Here is a tiny trained network, its code and every weight. The questions are about switching its units off for an input and a target symbol, where a switched-off unit gives its printed mean instead of its output.

import numpy as np


def w(rows, s, z=0):
    codes = np.array(rows[::2]) - 128.0
    scale = np.full(codes.shape[1], s)
    scale[-1] = z or s
    return codes * scale


def f(y):
    return y / 2 * (1 + np.tanh(0.7978845608 * (y + 0.044715 * y**3)))


def softmax(a):
    e = np.exp(a - a.max(-1, keepdims=True))
    return e / e.sum(-1, keepdims=True)


def log_softmax(a):
    a = a - a.max(-1, keepdims=True)
    return a - np.log(np.exp(a).sum(-1, keepdims=True))


def net(x, mask):
    ids = ['Δγζθλμξσ'.index(c) for c in x.split()]
    T = len(ids)
    res = E[ids] + P[:T]
    r = res
    for j in range(2):
        rows = slice(4 * j, 4 * j + 4)
        q, k, v = (r @ M[0][rows].T for M in (Q, K, V))
        z = softmax(np.where(np.tri(T) > 0, q @ k.T / 4**0.5, -1e9)) @ v
        o = O[0][rows]
        res = res + np.where(mask[j], z, o[:, -1]) @ o[:, :-1]
    y = f(res @ A[0][:, :-1].T + A[0][:, -1])
    res = res + np.where(mask[2:14], y, B[0][:, -1]) @ B[0][:, :-1]
    return log_softmax(res[-1] @ U[:, :-1].T + U[:, -1])


Q, K, V, O, A, B = {}, {}, {}, {}, {}, {}
E = w([
[134,148,205],'Δ',
[95,30,140],'γ',
[118,173,213],'ζ',
[138,144,206],'θ',
[157,89,180],'λ',
[6,192,13],'μ',
[97,193,198],'ξ',
[196,175,63],'σ',
],0.02)
P = w([
[234,126,180],'0',
[174,135,150],'1',
[130,141,131],'2',
[100,146,117],'3',
[55,142,107],'4',
[4,141,96],'5',
],0.012)
Q[0] = w([
[151,56,62],'h0',
[78,180,165],'h0',
[148,170,134],'h0',
[96,179,74],'h0',
[94,80,159],'h1',
[197,250,63],'h1',
[28,59,116],'h1',
[167,126,64],'h1',
],0.019)
K[0] = w([
[72,8,79],'h0',
[100,213,104],'h0',
[62,185,188],'h0',
[90,121,150],'h0',
[129,128,70],'h1',
[34,200,219],'h1',
[122,53,90],'h1',
[64,116,243],'h1',
],0.017)
V[0] = w([
[245,70,60],'h0',
[150,108,140],'h0',
[159,141,29],'h0',
[2,144,145],'h0',
[38,6,175],'h1',
[67,36,47],'h1',
[192,81,54],'h1',
[91,101,115],'h1',
],0.0082)
O[0] = w([
[82,160,70,56],'h0',
[66,70,197,147],'h0',
[223,254,7,1],'h0',
[185,168,239,151],'h0',
[136,82,171,206],'h1',
[152,127,156,87],'h1',
[113,147,10,144],'h1',
[164,99,112,112],'h1',
],0.0045,0.0052)
A[0] = w([
[6,89,181,121],'n0',
[30,186,130,157],'n1',
[113,250,108,14],'n2',
[101,158,142,120],'n3',
[185,99,157,71],'n4',
[187,101,215,106],'n5',
[74,102,118,21],'n6',
[111,191,58,120],'n7',
[181,92,185,2],'n8',
[161,92,144,59],'n9',
[190,105,210,87],'n10',
[230,85,91,42],'n11',
],0.014,0.0078)
B[0] = w([
[139,216,149,250],'n0',
[209,66,81,169],'n1',
[191,46,251,147],'n2',
[108,79,83,140],'n3',
[170,149,93,140],'n4',
[120,28,86,208],'n5',
[195,207,173,133],'n6',
[63,61,92,152],'n7',
[180,120,2,154],'n8',
[195,120,136,136],'n9',
[159,3,40,194],'n10',
[209,236,113,128],'n11',
],0.0062,0.02)
U = w([
[175,74,107,102],'Δ',
[2,103,152,209],'γ',
[73,156,162,215],'ζ',
[122,137,91,3],'θ',
[58,166,29,194],'λ',
[173,145,109,8],'μ',
[191,190,122,191],'ξ',
[204,189,35,130],'σ',
],0.0094,0.0054)

Each question gives the input, a string of symbols that net reads in full, and the target symbol t.
The units are the heads (4 rows each of Q, K, V and O) and the neurons (one row each of A and B). Each row of codes is followed by its name. A weight is (code - 128) times the scale printed after its matrix; where a second scale follows, it is the last column's (O, A, B and U).
mask holds one flag per unit, heads first, then neurons. A switched-off unit (its flag False) gives its mean, the last column of its rows in O or B, instead of its output. The means were averaged over made-up inputs and are rounded, as every weight is.
A unit's drop is (log p(t) with every unit on - log p(t) with that unit switched off) / (log p(t) with every unit on - log p(t) with every unit switched off).
The circuit of an input: a set's keep is (log p(t) with only the set's units on - log p(t) with every unit switched off) / (log p(t) with every unit on - log p(t) with every unit switched off). Starting from the 12 units with the biggest drops (on a tie, the unit counted first), units are removed one at a time, each time the one whose removal leaves the highest keep (on an exact tie, the one counted first), for as long as the keep stays at least 0.8.
units of the circuit, in order: the units of the circuit, biggest drop first
most important unit: the unit with the biggest drop
top k neurons: the k neurons with the biggest drops, biggest first
which heads matter: for each layer, one digit per head in row order, 1 if its drop is at least 0.15 and else 0, layers parted by /
drop of u: that unit's drop, to one decimal
input λ ξ Δ ζ ξ μ, target Δ: units of the circuit, in order	[n2 n1]
input θ Δ γ λ μ, target Δ: units of the circuit, in order	[h0 n2]
input Δ ξ λ γ γ ξ, target Δ: units of the circuit, in order	[n1]
input λ μ Δ μ ξ θ, target Δ: units of the circuit, in order	[h0 n10 n5]
input γ γ ζ ζ θ γ, target ζ: which heads matter	00
input γ ξ μ Δ, target Δ: units of the circuit, in order	[h0 n10 h1]
input λ λ γ γ γ θ, target Δ: units of the circuit, in order	[h0 h1 n10]
input Δ ξ Δ Δ λ γ, target Δ: units of the circuit, in order	[h1 h0 n10]
input θ γ ξ, target Δ: top 3 neurons	[n10 n5 n1]
input λ γ Δ λ ζ, target Δ: which heads matter	10
input γ γ γ Δ ζ, target Δ: units of the circuit, in order	[h0 n10 h1]
input Δ λ Δ, target γ: units of the circuit, in order	[h0 h1]
input λ γ σ γ ξ ξ, target ξ: which heads matter	11
input σ Δ γ Δ λ θ, target λ: most important unit	n7
input λ λ σ ξ λ, target λ: which heads matter	11
input λ γ θ μ Δ, target Δ: units of the circuit, in order	[h0 h1 n10]
input γ λ σ, target λ: units of the circuit, in order	[h0 n7 n1]
input θ λ ζ λ, target γ: top 2 neurons	[n1 n8]
input σ γ Δ λ, target λ: drop of h0	0.4
input λ ζ Δ λ λ, target ζ: drop of n7	0.1
input θ λ λ, target γ: drop of h0	1.0
